Below is a small trained network, with its code and all its weights. Each question gives an input and a target symbol and asks what happens when units are switched off, that is, made to give their printed mean instead of their output.

import numpy as np


def w(rows, s, z=0):
    codes = np.array(rows[::2]) - 128.0
    scale = np.full(codes.shape[1], s)
    scale[-1] = z or s
    return codes * scale


def f(y):
    return y / 2 * (1 + np.tanh(0.7978845608 * (y + 0.044715 * y**3)))


def softmax(a):
    e = np.exp(a - a.max(-1, keepdims=True))
    return e / e.sum(-1, keepdims=True)


def log_softmax(a):
    a = a - a.max(-1, keepdims=True)
    return a - np.log(np.exp(a).sum(-1, keepdims=True))


def net(x, mask):
    ids = ['ΓΔΛΞΦΩαβεζημπστψ'.index(c) for c in x.split()]
    T = len(ids)
    res = E[ids] + P[:T]
    r = res
    for j in range(2):
        rows = slice(2 * j, 2 * j + 2)
        q, k, v = (r @ M[0][rows].T for M in (Q, K, V))
        z = softmax(np.where(np.tri(T) > 0, q @ k.T / 2**0.5, -1e9)) @ v
        o = O[0][rows]
        res = res + np.where(mask[j], z, o[:, -1]) @ o[:, :-1]
    y = f(res @ A[0][:, :-1].T + A[0][:, -1])
    res = res + np.where(mask[2:10], y, B[0][:, -1]) @ B[0][:, :-1]
    return log_softmax(res[-1] @ U[:, :-1].T + U[:, -1])


Q, K, V, O, A, B = {}, {}, {}, {}, {}, {}
E = w([
[84,166,230,74],'Γ',
[134,138,174,98],'Δ',
[127,143,183,112],'Λ',
[145,95,32,51],'Ξ',
[41,124,102,7],'Φ',
[120,139,28,227],'Ω',
[29,219,138,96],'α',
[66,54,134,105],'β',
[134,146,180,96],'ε',
[195,196,128,139],'ζ',
[166,125,136,105],'η',
[96,48,152,214],'μ',
[89,38,121,92],'π',
[102,223,120,250],'σ',
[190,201,105,118],'τ',
[44,80,100,51],'ψ',
],0.015)
P = w([
[90,81,5,108],'0',
[136,123,139,142],'1',
[135,122,143,144],'2',
[132,120,142,145],'3',
[129,123,141,140],'4',
[131,122,140,143],'5',
[127,121,140,145],'6',
[127,121,131,139],'7',
[126,122,131,134],'8',
[126,120,131,134],'9',
[125,117,128,132],'10',
],0.015)
Q[0] = w([
[32,139,76,109],'h0',
[130,3,80,146],'h0',
[51,2,120,128],'h1',
[194,117,23,105],'h1',
],0.013)
K[0] = w([
[26,131,57,46],'h0',
[137,74,70,158],'h0',
[76,78,7,128],'h1',
[208,106,116,120],'h1',
],0.012)
V[0] = w([
[117,105,205,122],'h0',
[96,106,103,99],'h0',
[135,176,199,249],'h1',
[180,38,125,132],'h1',
],0.011)
O[0] = w([
[68,113,146,21,73],'h0',
[114,70,157,191,199],'h0',
[131,72,227,164,2],'h1',
[252,77,2,104,104],'h1',
],0.0099,0.0046)
A[0] = w([
[230,183,151,82,255],'n0',
[240,103,94,84,96],'n1',
[128,112,144,102,48],'n2',
[62,106,97,40,246],'n3',
[192,133,177,118,171],'n4',
[121,144,104,96,130],'n5',
[146,208,192,134,129],'n6',
[82,90,123,4,125],'n7',
],0.012,0.0057)
B[0] = w([
[42,143,170,35,164],'n0',
[103,82,186,9,233],'n1',
[133,146,98,127,112],'n2',
[42,97,97,188,253],'n3',
[143,221,123,80,158],'n4',
[68,204,123,129,157],'n5',
[190,122,1,78,251],'n6',
[252,87,212,227,167],'n7',
],0.0076,0.0071)
U = w([
[103,56,253,131,177],'Γ',
[118,105,108,131,89],'Δ',
[112,109,125,137,118],'Λ',
[93,93,115,69,69],'Ξ',
[110,101,136,142,49],'Φ',
[195,109,86,207,23],'Ω',
[28,164,170,118,172],'α',
[107,96,123,154,65],'β',
[113,107,108,120,83],'ε',
[162,200,87,79,154],'ζ',
[131,114,155,116,244],'η',
[117,139,126,162,253],'μ',
[117,100,131,147,52],'π',
[142,230,112,191,189],'σ',
[103,154,75,143,33],'τ',
[179,8,136,123,168],'ψ',
],0.011,0.005)

Each question gives the input, a string of symbols that net reads in full, and the target symbol t.
The units are the heads (2 rows each of Q, K, V and O) and the neurons (one row each of A and B). Each row of codes is followed by its name. A weight is (code - 128) times the scale printed after its matrix; where a second scale follows, it is the last column's (O, A, B and U).
mask holds one flag per unit, heads first, then neurons. A switched-off unit (its flag False) gives its mean, the last column of its rows in O or B, instead of its output. The means were averaged over made-up inputs and are rounded, as every weight is.
A unit's drop is (log p(t) with every unit on - log p(t) with that unit switched off) / (log p(t) with every unit on - log p(t) with every unit switched off).
The circuit of an input: a set's keep is (log p(t) with only the set's units on - log p(t) with every unit switched off) / (log p(t) with every unit on - log p(t) with every unit switched off). Starting from all 10 units, units are removed one at a time, each time the one whose removal leaves the highest keep (on an exact tie, the one counted first), for as long as the keep stays at least 0.8.
units of the circuit, in order: the units of the circuit, biggest drop first
most important unit: the unit with the biggest drop
k most important neurons: the k neurons with the biggest drops, biggest first
heads that matter: for each layer, one digit per head in row order, 1 if its drop is at least 0.15 and else 0, layers parted by /
drop when u is switched off: that unit's drop, to one decimal
input μ μ Λ, target Γ: units of the circuit, in order : (h1; n6)
input μ Φ Λ Γ, target Γ: heads that matter : 10
input α η μ σ μ ψ ψ σ μ, target α: heads that matter : 01
input Ω β μ τ α Ω Ω, target Ω: heads that matter : 10
input σ σ σ μ μ α σ μ μ μ β, target Γ: heads that matter : 01
input Ω σ σ μ μ μ σ ε β, target Ω: units of the circuit, in order : (h0)
input β μ μ η τ σ σ μ α μ Ξ, target Ξ: heads that matter : 01
input μ σ Ξ σ μ η ζ, target ζ: units of the circuit, in order : (h0; n3)
input π σ μ σ Ω α ε β τ π, target Ξ: units of the circuit, in order : (h1; n1)
input α Ξ σ ψ π μ ψ Γ Ω, target Ω: 2 most important neurons : (n0; n1)
input α μ Γ β Λ ψ μ α Λ, target Γ: units of the circuit, in order : (h0; n7)
input Ξ μ α ψ, target ζ: 2 most important neurons : (n1; n5)
input σ σ μ μ τ μ μ Δ, target Γ: 2 most important neurons : (n0; n5)
input μ μ Φ μ μ α Δ, target Γ: most important unit : h0
input σ Ξ σ τ, target ζ: 3 most important neurons : (n6; n4; n3)
input Ω μ μ η σ σ σ Γ μ η, target Γ: 2 most important neurons : (n6; n0)
input Ω σ σ σ σ π, target Ω: drop when n0 is switched off : 0.1
input σ ψ μ μ σ σ μ, target Γ: drop when h1 is switched off : 0.8
input α ζ ζ, target ζ: drop when n4 is switched off : 0.4
input ψ μ σ σ μ β μ, target τ: units of the circuit, in order : (h1)
input Ω α μ η α μ μ μ μ μ, target Ω: 2 most important neurons : (n1; n0)
